Below are the code and all the weights of a small trained network. Each question names an input and a target symbol and asks about switching units off, where a switched-off unit gives its printed mean instead of its output.

import numpy as np


def w(rows, s, z=0):
    codes = np.array(rows[::2]) - 128.0
    scale = np.full(codes.shape[1], s)
    scale[-1] = z or s
    return codes * scale


def f(y):
    return y / 2 * (1 + np.tanh(0.7978845608 * (y + 0.044715 * y**3)))


def softmax(a):
    e = np.exp(a - a.max(-1, keepdims=True))
    return e / e.sum(-1, keepdims=True)


def log_softmax(a):
    a = a - a.max(-1, keepdims=True)
    return a - np.log(np.exp(a).sum(-1, keepdims=True))


def net(x, mask):
    ids = ['ΛΣΦβγδζηθμξπτψ'.index(c) for c in x.split()]
    T = len(ids)
    res = E[ids] + P[:T]
    u = 0
    for l in range(2):
        q, k, v = (res @ M[l].T for M in (Q, K, V))
        z = softmax(np.where(np.tri(T) > 0, q @ k.T / 3**0.5, -1e9)) @ v
        res = res + np.where(mask[u], z, O[l][:, -1]) @ O[l][:, :-1]
        u += 1
        y = f(res @ A[l][:, :-1].T + A[l][:, -1])
        res = res + np.where(mask[u : u + 4], y, B[l][:, -1]) @ B[l][:, :-1]
        u += 4
    return log_softmax(res[-1] @ U[:, :-1].T + U[:, -1])


Q, K, V, O, A, B = {}, {}, {}, {}, {}, {}
E = w([
[131,117,98,92,154,125,131,139,178],'Λ',
[119,82,100,91,191,109,133,139,163],'Σ',
[156,98,80,103,143,116,138,147,139],'Φ',
[190,55,72,103,94,85,158,139,180],'β',
[178,148,128,122,170,92,180,178,204],'γ',
[193,62,45,169,164,124,164,142,142],'δ',
[36,197,216,210,177,15,173,69,142],'ζ',
[120,179,85,54,198,121,88,140,153],'η',
[41,71,97,84,167,73,119,165,89],'θ',
[129,55,89,134,134,51,40,72,149],'μ',
[185,131,75,164,170,92,135,1,120],'ξ',
[148,198,133,79,160,85,187,137,65],'π',
[85,128,140,111,64,92,61,111,41],'τ',
[178,97,208,142,187,178,116,79,92],'ψ',
],0.013)
P = w([
[104,87,72,170,123,150,129,189,129],'0',
[147,118,68,156,146,99,104,192,60],'1',
[167,156,105,137,148,55,102,191,76],'2',
[158,130,142,94,117,65,96,124,49],'3',
[177,102,172,60,123,19,108,116,65],'4',
[153,103,209,1,116,32,87,101,62],'5',
],0.0064)
Q[0] = w([
[143,98,101,19,228,35,63,166,65],'L0H1',
[212,123,92,52,238,3,122,82,41],'L0H1',
[92,179,44,76,114,136,153,219,184],'L0H1',
],0.007)
K[0] = w([
[120,142,189,146,132,22,113,9,84],'L0H1',
[52,201,254,120,120,42,113,67,69],'L0H1',
[111,75,54,72,84,76,125,95,141],'L0H1',
],0.0075)
V[0] = w([
[29,84,214,122,105,111,190,227,62],'L0H1',
[182,201,136,104,189,199,255,154,168],'L0H1',
[135,155,99,4,163,191,50,188,71],'L0H1',
],0.0067)
O[0] = w([
[74,167,171,177,74,101,136,255,147,114],'L0H1',
[72,81,99,102,191,171,152,166,32,40],'L0H1',
[196,98,142,89,140,59,72,219,117,252],'L0H1',
],0.0097,0.0044)
A[0] = w([
[137,53,20,189,124,176,145,144,145,206],'L0N1',
[204,183,112,65,122,78,45,45,100,253],'L0N2',
[129,216,173,91,65,80,115,227,90,226],'L0N3',
[174,72,104,3,118,97,80,184,145,202],'L0N4',
],0.0057,0.003)
B[0] = w([
[17,92,92,187,126,80,69,59,61,136],'L0N1',
[234,104,137,144,156,82,255,161,180,252],'L0N2',
[125,92,136,130,83,53,209,173,101,210],'L0N3',
[140,29,67,114,179,86,205,147,153,244],'L0N4',
],0.0065,0.012)
Q[1] = w([
[39,254,149,134,79,238,41,78,137],'L1H1',
[124,211,168,172,123,123,104,151,68],'L1H1',
[170,104,68,98,172,93,169,164,174],'L1H1',
],0.0067)
K[1] = w([
[83,163,1,195,95,111,127,127,150],'L1H1',
[89,148,71,188,161,182,53,124,156],'L1H1',
[121,98,201,143,91,98,155,71,87],'L1H1',
],0.0058)
V[1] = w([
[100,173,92,100,61,96,168,137,30],'L1H1',
[148,127,220,205,174,169,95,135,2],'L1H1',
[137,119,163,83,179,96,155,212,142],'L1H1',
],0.0069)
O[1] = w([
[154,212,132,51,85,43,34,32,33,132],'L1H1',
[167,109,254,181,213,11,127,149,119,66],'L1H1',
[129,137,64,122,176,91,89,206,131,253],'L1H1',
],0.0074,0.015)
A[1] = w([
[120,32,108,181,165,96,143,198,186,47],'L1N1',
[56,66,93,95,64,179,2,65,141,204],'L1N2',
[80,54,90,128,162,108,135,213,179,29],'L1N3',
[150,148,106,74,73,120,129,197,192,4],'L1N4',
],0.0051,0.0014)
B[1] = w([
[167,161,209,134,151,251,131,156,70,249],'L1N1',
[161,21,218,101,8,117,2,31,128,129],'L1N2',
[65,139,173,123,112,188,91,132,89,244],'L1N3',
[187,178,92,234,98,122,64,142,63,218],'L1N4',
],0.0073,0.014)
U = w([
[126,112,134,90,122,145,105,121,131,141],'Λ',
[97,174,149,62,128,151,99,129,158,239],'Σ',
[120,89,115,107,128,118,127,135,145,87],'Φ',
[162,57,139,52,91,132,86,108,139,117],'β',
[51,177,105,167,175,103,169,153,186,253],'γ',
[145,88,110,159,136,125,83,91,93,87],'δ',
[146,131,136,107,124,129,123,126,136,43],'ζ',
[154,137,88,101,141,207,126,130,58,46],'η',
[90,155,135,159,85,136,96,180,110,81],'θ',
[194,193,136,163,90,212,120,112,185,141],'μ',
[133,106,71,63,153,123,254,92,157,159],'ξ',
[146,122,88,41,214,45,67,97,109,135],'π',
[198,174,106,162,82,78,87,134,167,95],'τ',
[194,120,211,174,190,100,153,139,116,153],'ψ',
],0.0059,0.0036)

Each question gives the input, a string of symbols that net reads in full, and the target symbol t.
The units are the heads (3 rows each of Q, K, V and O) and the neurons (one row each of A and B). Each row of codes is followed by its name. A weight is (code - 128) times the scale printed after its matrix; where a second scale follows, it is the last column's (O, A, B and U).
mask holds one flag per unit, layer by layer, with each layer's heads first. A switched-off unit (its flag False) gives its mean, the last column of its rows in O or B, instead of its output. The means were averaged over made-up inputs and are rounded, as every weight is.
A unit's drop is (log p(t) with every unit on - log p(t) with that unit switched off) / (log p(t) with every unit on - log p(t) with every unit switched off).
The circuit of an input: a set's keep is (log p(t) with only the set's units on - log p(t) with every unit switched off) / (log p(t) with every unit on - log p(t) with every unit switched off). Starting from all 10 units, units are removed one at a time, each time the one whose removal leaves the highest keep (on an exact tie, the one counted first), for as long as the keep stays at least 0.8.
circuit, biggest first: the units of the circuit, biggest drop first
k most important neurons: the k neurons with the biggest drops, biggest first
top k neurons in layer l: the k neurons of layer l with the biggest drops, biggest first
drop of u: that unit's drop, to one decimal
input τ θ θ ξ, target ξ: most important neuron : [L0N2]
input η π μ, target π: circuit, biggest first : [L1H1; L0N3; L0H1]
input η η η π δ ξ, target π: circuit, biggest first : [L0N3; L1H1; L0H1]
input η ξ η, target ξ: circuit, biggest first : [L0H1; L1H1; L0N2]
input ψ Λ τ, target ψ: circuit, biggest first : [L1H1; L0N4; L0N3]
input ψ ψ ψ η Σ, target ψ: 2 most important neurons : [L0N4; L1N1]
input μ Σ Σ, target μ: circuit, biggest first : [L0H1; L1H1; L0N3]
input η γ δ ψ β, target ψ: circuit, biggest first : [L1H1; L1N1]
input δ Φ η ξ δ, target ξ: circuit, biggest first : [L0H1; L1N4]
input η η δ, target η: circuit, biggest first : [L0H1; L1H1; L1N1; L0N4]
input η η τ μ, target τ: 2 most important neurons : [L0N3; L1N4]
input θ μ ξ β μ η, target μ: 2 most important neurons : [L0N2; L1N4]
input η τ Λ, target τ: 2 most important neurons : [L0N3; L1N4]
input Σ π η η η, target η: 2 most important neurons : [L0N2; L0N4]
input Φ ψ ξ Λ, target ψ: circuit, biggest first : [L1H1]
input η ψ η γ θ μ, target μ: top 2 neurons in layer 1 : [L1N1; L1N4]
input μ η ψ η η Σ, target η: top 2 neurons in layer 1 : [L1N1; L1N3]
input η π π β Λ, target π: top 2 neurons in layer 0 : [L0N3; L0N2]
input η τ ξ, target τ: top 2 neurons in layer 1 : [L1N1; L1N3]
input τ π η η π, target π: most important neuron : [L1N1]
input ψ η η η τ β, target τ: drop of L0H1 : 0.9
input η τ ψ ξ, target ψ: drop of L0N2 : 0.4
input τ ψ π θ, target ψ: drop of L1H1 : 1.3
input η η η η θ θ, target θ: top 2 neurons in layer 0 : [L0N2; L0N3]
